Below is a small trained network, with its code and all its weights. Each question gives an input and a target symbol and asks what happens when units are switched off, that is, made to give their printed mean instead of their output.

import numpy as np


def w(rows, s, z=0):
    codes = np.array(rows[::2]) - 128.0
    scale = np.full(codes.shape[1], s)
    scale[-1] = z or s
    return codes * scale


def f(y):
    return np.maximum(y, 0)


def softmax(a):
    e = np.exp(a - a.max(-1, keepdims=True))
    return e / e.sum(-1, keepdims=True)


def log_softmax(a):
    a = a - a.max(-1, keepdims=True)
    return a - np.log(np.exp(a).sum(-1, keepdims=True))


def net(x, mask):
    ids = ['ΓΞΨαβδεζηλμπστω'.index(c) for c in x.split()]
    T = len(ids)
    res = E[ids] + P[:T]
    u = 0
    for l in range(3):
        q, k, v = (res @ M[l].T for M in (Q, K, V))
        z = softmax(np.where(np.tri(T) > 0, q @ k.T / 4**0.5, -1e9)) @ v
        res = res + np.where(mask[u], z, O[l][:, -1]) @ O[l][:, :-1]
        u += 1
        y = f(res @ A[l][:, :-1].T + A[l][:, -1])
        res = res + np.where(mask[u : u + 12], y, B[l][:, -1]) @ B[l][:, :-1]
        u += 12
    return log_softmax(res[-1] @ U[:, :-1].T + U[:, -1])


Q, K, V, O, A, B = {}, {}, {}, {}, {}, {}
E = w([
[143,97,102,192,115,101,103],'Γ',
[128,90,132,147,138,106,113],'Ξ',
[129,85,133,148,137,99,109],'Ψ',
[126,90,122,143,144,97,115],'α',
[198,94,160,141,26,119,253],'β',
[114,76,134,151,131,104,100],'δ',
[161,92,90,147,143,71,130],'ε',
[104,123,99,88,128,98,125],'ζ',
[193,102,203,125,133,84,147],'η',
[118,164,193,130,159,98,184],'λ',
[71,139,216,122,140,103,146],'μ',
[167,177,101,108,97,146,150],'π',
[65,208,187,117,105,148,134],'σ',
[122,181,128,202,113,87,176],'τ',
[78,150,89,133,134,199,177],'ω',
],0.02)
P = w([
[195,208,99,129,230,75,67],'0',
[167,193,103,128,185,84,72],'1',
[148,174,97,118,159,95,85],'2',
[136,172,110,117,131,81,98],'3',
[123,160,113,114,114,77,115],'4',
[111,152,119,109,97,79,130],'5',
[97,142,116,107,82,77,144],'6',
[83,136,116,104,68,78,159],'7',
[75,127,121,100,55,78,172],'8',
[64,119,121,100,37,75,180],'9',
[56,101,119,93,27,77,196],'10',
[45,106,119,100,16,74,202],'11',
[40,99,125,101,2,63,214],'12',
],0.0098)
Q[0] = w([
[157,78,125,151,159,113,122],'0.h0',
[97,149,130,157,128,135,150],'0.h0',
[114,112,90,142,159,177,138],'0.h0',
[86,140,91,141,87,8,160],'0.h0',
],0.017)
K[0] = w([
[108,124,98,101,167,69,127],'0.h0',
[70,121,123,166,112,160,128],'0.h0',
[125,117,77,135,200,178,113],'0.h0',
[94,78,133,106,25,119,252],'0.h0',
],0.014)
V[0] = w([
[113,80,203,37,219,95,92],'0.h0',
[54,98,106,217,115,189,33],'0.h0',
[110,121,142,108,118,121,100],'0.h0',
[119,2,133,155,163,79,118],'0.h0',
],0.0067)
O[0] = w([
[92,199,218,149,53,175,2,102],'0.h0',
[16,155,137,194,178,57,138,2],'0.h0',
[113,200,69,150,91,165,121,135],'0.h0',
[154,134,198,244,37,56,114,109],'0.h0',
],0.0061,0.0052)
A[0] = w([
[151,47,161,57,59,96,92,4],'0.n0',
[84,98,128,70,139,178,159,133],'0.n1',
[146,254,120,171,158,108,190,71],'0.n2',
[36,162,122,84,158,199,125,213],'0.n3',
[81,39,131,117,23,101,136,187],'0.n4',
[124,149,79,48,195,73,132,54],'0.n5',
[219,114,127,170,166,143,163,183],'0.n6',
[142,212,149,236,153,42,181,192],'0.n7',
[142,196,106,139,217,102,160,149],'0.n8',
[81,218,196,188,86,73,231,178],'0.n9',
[10,146,41,108,95,182,160,251],'0.n10',
[144,8,45,160,163,136,63,203],'0.n11',
],0.0063,0.0026)
B[0] = w([
[206,190,88,140,156,126,126,188],'0.n0',
[98,191,167,184,167,55,125,170],'0.n1',
[66,48,174,72,156,209,126,149],'0.n2',
[151,135,182,174,197,115,184,182],'0.n3',
[161,202,109,113,112,38,113,254],'0.n4',
[63,198,110,88,143,77,152,192],'0.n5',
[103,83,128,21,154,204,160,168],'0.n6',
[62,2,213,59,122,131,110,181],'0.n7',
[66,76,150,96,203,157,74,156],'0.n8',
[115,79,244,89,139,104,190,188],'0.n9',
[199,191,157,169,115,130,154,234],'0.n10',
[153,190,124,41,189,149,77,198],'0.n11',
],0.0059,0.0066)
Q[1] = w([
[112,164,93,181,254,128,156],'1.h0',
[102,190,205,49,117,102,171],'1.h0',
[151,103,146,151,146,138,189],'1.h0',
[122,145,118,109,78,141,36],'1.h0',
],0.0071)
K[1] = w([
[168,127,159,154,134,209,197],'1.h0',
[76,99,87,167,48,25,212],'1.h0',
[55,88,82,164,42,253,142],'1.h0',
[86,169,178,31,178,69,98],'1.h0',
],0.0052)
V[1] = w([
[101,143,195,93,158,185,63],'1.h0',
[139,163,149,151,147,48,84],'1.h0',
[156,108,125,58,129,64,131],'1.h0',
[146,131,176,3,115,140,106],'1.h0',
],0.005)
O[1] = w([
[83,132,116,91,135,253,71,136],'1.h0',
[137,170,144,103,73,162,122,199],'1.h0',
[156,139,117,90,83,110,110,254],'1.h0',
[92,159,209,50,80,150,97,252],'1.h0',
],0.0069,0.0052)
A[1] = w([
[157,142,114,131,112,115,104,63],'1.n0',
[168,167,160,97,98,171,162,127],'1.n1',
[110,103,174,254,139,116,98,77],'1.n2',
[131,165,30,164,78,208,139,102],'1.n3',
[198,152,70,152,102,161,103,119],'1.n4',
[126,129,103,170,164,124,130,139],'1.n5',
[193,151,49,64,139,113,111,187],'1.n6',
[111,80,76,142,161,133,93,73],'1.n7',
[53,192,156,67,153,119,125,97],'1.n8',
[132,139,101,233,165,194,186,127],'1.n9',
[143,74,58,168,90,135,67,253],'1.n10',
[112,157,111,120,43,143,93,210],'1.n11',
],0.0088,0.0056)
B[1] = w([
[160,159,158,159,134,154,116,138],'1.n0',
[158,129,109,174,118,161,154,189],'1.n1',
[31,151,90,164,88,96,108,129],'1.n2',
[58,105,202,94,158,192,174,130],'1.n3',
[127,134,157,103,124,160,148,138],'1.n4',
[155,102,130,153,166,111,126,129],'1.n5',
[84,213,150,130,105,125,127,246],'1.n6',
[188,86,155,140,149,178,92,130],'1.n7',
[138,120,164,195,111,163,126,218],'1.n8',
[254,87,113,148,197,109,113,131],'1.n9',
[166,211,210,92,133,110,84,151],'1.n10',
[148,193,119,105,115,48,134,207],'1.n11',
],0.0082,0.013)
Q[2] = w([
[171,91,158,103,103,138,102],'2.h0',
[135,117,130,133,101,10,134],'2.h0',
[113,38,122,164,165,133,118],'2.h0',
[155,70,6,193,167,154,95],'2.h0',
],0.012)
K[2] = w([
[55,155,122,153,136,91,134],'2.h0',
[152,142,126,137,84,57,126],'2.h0',
[118,136,100,114,154,115,69],'2.h0',
[128,140,147,110,151,134,7],'2.h0',
],0.014)
V[2] = w([
[64,202,168,254,147,150,143],'2.h0',
[157,215,22,133,127,123,97],'2.h0',
[234,136,151,171,170,163,166],'2.h0',
[177,129,156,190,137,52,15],'2.h0',
],0.0089)
O[2] = w([
[110,124,107,254,149,28,120,254],'2.h0',
[154,95,214,90,192,60,81,135],'2.h0',
[212,69,106,187,180,175,88,194],'2.h0',
[177,4,70,91,49,67,92,30],'2.h0',
],0.0098,0.0076)
A[2] = w([
[149,193,132,90,101,96,76,191],'2.n0',
[177,124,66,106,255,123,171,239],'2.n1',
[27,165,108,86,94,58,148,49],'2.n2',
[77,157,140,200,190,143,141,48],'2.n3',
[100,12,166,130,103,179,194,252],'2.n4',
[156,155,96,142,84,125,62,176],'2.n5',
[68,62,152,112,144,40,127,211],'2.n6',
[153,111,163,132,199,77,105,160],'2.n7',
[144,157,119,99,103,73,181,167],'2.n8',
[108,150,155,2,64,192,153,80],'2.n9',
[226,181,143,153,143,112,206,181],'2.n10',
[138,154,228,119,215,133,148,65],'2.n11',
],0.0087,0.0031)
B[2] = w([
[176,120,175,183,165,110,241,243],'2.n0',
[157,58,215,198,74,189,72,169],'2.n1',
[76,54,187,161,108,171,75,218],'2.n2',
[159,86,60,30,106,72,174,226],'2.n3',
[195,254,97,158,149,169,40,142],'2.n4',
[129,78,131,148,120,166,211,177],'2.n5',
[62,177,100,193,204,195,108,202],'2.n6',
[131,128,117,68,118,201,172,193],'2.n7',
[167,128,151,127,146,177,96,205],'2.n8',
[78,52,113,90,137,35,136,200],'2.n9',
[69,100,89,101,170,145,48,253],'2.n10',
[123,138,82,122,40,47,82,227],'2.n11',
],0.0067,0.022)
U = w([
[104,114,96,88,120,114,49,142],'Γ',
[129,110,127,134,123,94,152,82],'Ξ',
[114,102,125,136,110,86,145,75],'Ψ',
[116,104,124,129,130,85,156,78],'α',
[127,124,123,135,145,101,153,72],'β',
[54,84,132,160,99,74,85,2],'δ',
[111,47,139,99,131,43,200,27],'ε',
[106,139,204,158,251,97,196,200],'ζ',
[232,121,139,104,115,100,255,167],'η',
[183,216,118,157,135,176,180,176],'λ',
[158,165,136,190,3,99,136,89],'μ',
[160,225,115,99,104,52,100,169],'π',
[128,119,63,155,190,49,155,133],'σ',
[85,132,112,113,155,136,211,145],'τ',
[148,106,101,155,195,158,123,167],'ω',
],0.0058)

Each question gives the input, a string of symbols that net reads in full, and the target symbol t.
The units are the heads (4 rows each of Q, K, V and O) and the neurons (one row each of A and B). Each row of codes is followed by its name. A weight is (code - 128) times the scale printed after its matrix; where a second scale follows, it is the last column's (O, A, B and U).
mask holds one flag per unit, layer by layer, with each layer's heads first. A switched-off unit (its flag False) gives its mean, the last column of its rows in O or B, instead of its output. The means were averaged over made-up inputs and are rounded, as every weight is.
A unit's drop is (log p(t) with every unit on - log p(t) with that unit switched off) / (log p(t) with every unit on - log p(t) with every unit switched off).
The circuit of an input: a set's keep is (log p(t) with only the set's units on - log p(t) with every unit switched off) / (log p(t) with every unit on - log p(t) with every unit switched off). Starting from the 12 units with the biggest drops (on a tie, the unit counted first), units are removed one at a time, each time the one whose removal leaves the highest keep (on an exact tie, the one counted first), for as long as the keep stays at least 0.8.
circuit, biggest first: the units of the circuit, biggest drop first
unit that matters most: the unit with the biggest drop
top k neurons: the k neurons with the biggest drops, biggest first
top k neurons in layer l: the k neurons of layer l with the biggest drops, biggest first
input ω Γ η Γ ζ ε, target ζ: unit that matters most	2.h0
input ζ σ ζ ζ η, target η: circuit, biggest first	2.h0; 2.n2
input ζ α ε ζ Γ Ξ ε, target ε: circuit, biggest first	2.h0; 2.n9; 1.n8; 1.n1
input η ζ ζ, target η: circuit, biggest first	2.h0; 2.n10; 2.n2
input δ δ ζ ε δ Γ ζ Γ ε α ζ Γ π, target π: circuit, biggest first	2.n11; 2.h0; 0.h0; 1.n6
input ζ ζ Γ ω ζ ζ ζ ζ ζ π μ, target π: circuit, biggest first	2.n11; 2.h0; 0.h0
input Ψ ω ζ π ζ Γ ζ π ε μ, target π: circuit, biggest first	2.n11; 0.h0; 2.h0
input ζ ζ Γ Γ δ β Γ, target π: top 4 neurons	2.n11; 1.n6; 2.n2; 1.n10
input ζ Ψ Γ σ δ ε, target σ: circuit, biggest first	2.h0; 0.n9; 1.n1; 1.n8
input η ζ δ, target η: top 2 neurons	1.n1; 2.n10
input ε ζ ζ π η σ ζ Γ π, target π: circuit, biggest first	2.n11; 2.h0; 0.h0; 1.n6
input μ β Γ σ ζ δ, target Γ: top 4 neurons in layer 2	2.n11; 2.n9; 2.n1; 2.n10
input Γ δ ζ ζ Γ Ψ, target ζ: top 3 neurons	2.n6; 2.n3; 2.n11
input ε Γ α ε, target ε: top 2 neurons	0.n7; 2.n9
input Γ ζ ζ μ ζ ε Γ α, target ε: top neuron	1.n6
input ε Γ ζ Γ π ζ δ ζ τ Ψ, target τ: top 2 neurons	0.n9; 0.n7
input ε μ ζ Γ ζ ζ τ Γ ε, target τ: top 4 neurons	0.n11; 0.n9; 0.n7; 1.n6
input Γ ε Γ δ ζ μ ζ ζ, target μ: top 2 neurons	0.n9; 1.n8
input ε Γ η ζ ε μ ζ δ δ, target ζ: top 2 neurons	1.n11; 0.n10
input Γ α Γ τ ε ε Γ, target ε: top 3 neurons in layer 0	0.n7; 0.n8; 0.n2
input Ψ π δ β δ π α η, target Γ: top 3 neurons in layer 2	2.n11; 2.n10; 2.n1
input ζ ζ δ ζ ζ ε ω ζ μ, target ω: top 3 neurons	1.n9; 0.n10; 0.n3
input ζ ζ σ ζ Ξ λ, target λ: unit that matters most	0.n9
input η δ ζ ε τ η η ζ σ, target σ: top 3 neurons	1.n1; 0.n3; 0.n10
input ζ ζ ζ α, target ζ: top 3 neurons	2.n6; 2.n0; 2.n3
input ω ζ α δ, target ζ: top 3 neurons in layer 1	1.n10; 1.n6; 1.n9
input τ Γ ζ Ψ ζ β Ξ π μ, target Γ: top 4 neurons in layer 2	2.n11; 2.n10; 2.n0; 2.n1
input β η Γ Γ δ Γ σ η Γ ζ λ, target Γ: unit that matters most	0.h0
input σ ζ Γ ζ ζ ζ π Ψ τ ζ Γ, target τ: top 4 neurons	0.n9; 0.n11; 0.n7; 2.n9
input Γ ζ λ Ξ Γ μ ζ ζ Γ, target ζ: top 3 neurons	0.n10; 1.n11; 0.n7
